Small tables with named rows and columns. After each table, cells are looked up by row and column.

Table zabo
|  | zibo | luranoz | giz | vor | demal | zagik | tasim |
|---|---|---|---|---|---|---|---|
| roz | 119 | 177 | 184 | 170 | 180 | 178 | 110 |
| tudoz | 163 | 191 | 194 | 172 | 216 | 158 | 176 |
| pivuk | 169 | 116 | 135 | 127 | 98 | 142 | 203 |
| nosekez | 169 | 168 | 180 | 185 | 208 | 142 | 169 |
| nanati | 210 | 238 | 195 | 216 | 132 | 163 | 154 |
| buzeg | 24 | 69 | 138 | 211 | 185 | 116 | 164 |

What is the luranoz of roz in zabo? 177
What is the luranoz of pivuk in zabo? 116
What is the zagik of roz in zabo? 178
What is the luranoz of nosekez in zabo? 168
What is the vor of nanati in zabo? 216
What is the giz of pivuk in zabo? 135

fazi:
|  | vaz | risuf | koferum | laf | migimu | bup |
|---|---|---|---|---|---|---|
| riteva | 814 | -5159 | 587 | -3400 | 719 | -3880 |
| gog | 1059 | -4942 | 75 | -1578 | 999 | -2998 |
| mig | -2008 | 746 | -3381 | 3878 | -1688 | 1669 |
| vanubi | -4934 | 327 | -1602 | -5426 | -4402 | -2865 |
| momob | -2657 | -490 | -2112 | -684 | -2292 | -966 |
| taduza | -5558 | 5814 | -4847 | 2926 | -5129 | 3423 |
| lozuza | -1313 | 285 | -1670 | -39 | -1450 | 104 |
| kofas | -2296 | -351 | -2108 | -178 | -2026 | -595 |
| nufi | 773 | -3901 | 1001 | -4666 | 360 | -3606 |
| dun | 1051 | -6049 | 1461 | -5558 | 864 | -5165 |

lozuza, bup: 104
dun, laf: -5558
taduza, risuf: 5814
momob, laf: -684
momob, migimu: -2292
mig, bup: 1669

naf:
	dugure	tivisu	kozuro	pav	fimu	tep	gikapa	kolavo
non	4761	-3229	-7637	-57	5239	3233	4945	-5634
gud	-5745	6157	5540	-2572	-7180	-5865	-5567	5124
bop	-6409	3292	5569	-1602	-7135	-6514	-6760	6229
kifubuf	-3698	6898	7162	-3658	-6933	2277	-6811	6169
lafa	5727	6078	-1939	-7253	5781	6827	-4246	-6053
rom	-6050	-7159	-7330	6557	2797	-6217	4429	-3259
tov	-4342	-8312	-7540	5089	5047	-6586	3924	-6230
pabin	5904	5322	-5664	-5221	6061	5893	-2103	-6378
tatu	-6217	4957	6093	-1328	-4894	-4917	-7263	5922
muv	-5600	-6880	-6216	5033	-3928	-6678	4652	2331
vite	-5899	-5100	-7463	2833	5857	-5959	5770	-5186
vuz	6147	6013	-3978	-6615	6356	5730	-4112	-6071

fimu of non = 5239
fimu of gud = -7180
fimu of tov = 5047
tivisu of vite = -5100
fimu of vuz = 6356
kozuro of tov = -7540
fimu of rom = 2797
tep of muv = -6678
kolavo of muv = 2331
gikapa of pabin = -2103
dugure of bop = -6409
dugure of gud = -5745
gikapa of bop = -6760
pav of lafa = -7253
kolavo of vite = -5186
Row with the largest tivisu: kifubuf

Table revidem
|  | papu | det | lomus | lud | vap | teramif | nus | dum | nelov |
|---|---|---|---|---|---|---|---|---|---|
| lavimi | 222 | 213 | 50 | 76 | 163 | 193 | 97 | 95 | 116 |
| vabe | 69 | 26 | 81 | 182 | 166 | 115 | 192 | 45 | 102 |
| nizudak | 204 | 212 | 122 | 53 | 131 | 181 | 63 | 184 | 196 |
| gabi | 201 | 224 | 152 | 72 | 87 | 142 | 27 | 206 | 188 |
| pidugir | 197 | 224 | 43 | 34 | 214 | 184 | 84 | 62 | 131 |
| kezud | 54 | 216 | 177 | 56 | 73 | 45 | 60 | 202 | 123 |
| nez | 85 | 224 | 196 | 57 | 48 | 17 | 66 | 213 | 141 |
| nes | 34 | 188 | 210 | 40 | 45 | 66 | 83 | 240 | 153 |
| pebat | 198 | 87 | 67 | 235 | 185 | 246 | 223 | 56 | 131 |
| vonoga | 184 | 217 | 137 | 55 | 135 | 157 | 19 | 181 | 188 |

What is the vap of lavimi in revidem? 163
What is the dum of vabe in revidem? 45
What is the nus of lavimi in revidem? 97
What is the lomus of vabe in revidem? 81
What is the teramif of nizudak in revidem? 181
What is the nelov of nizudak in revidem? 196
What is the teramif of pidugir in revidem? 184
What is the teramif of kezud in revidem? 45
What is the papu of kezud in revidem? 54
What is the vap of vabe in revidem? 166
What is the teramif of gabi in revidem? 142
What is the lomus of gabi in revidem? 152
What is the det of nizudak in revidem? 212
What is the dum of gabi in revidem? 206
What is the teramif of vabe in revidem? 115
What is the dum of lavimi in revidem? 95
What is the papu of vonoga in revidem? 184
What is the det of nes in revidem? 188
What is the lud of pidugir in revidem? 34
What is the lud of gabi in revidem? 72

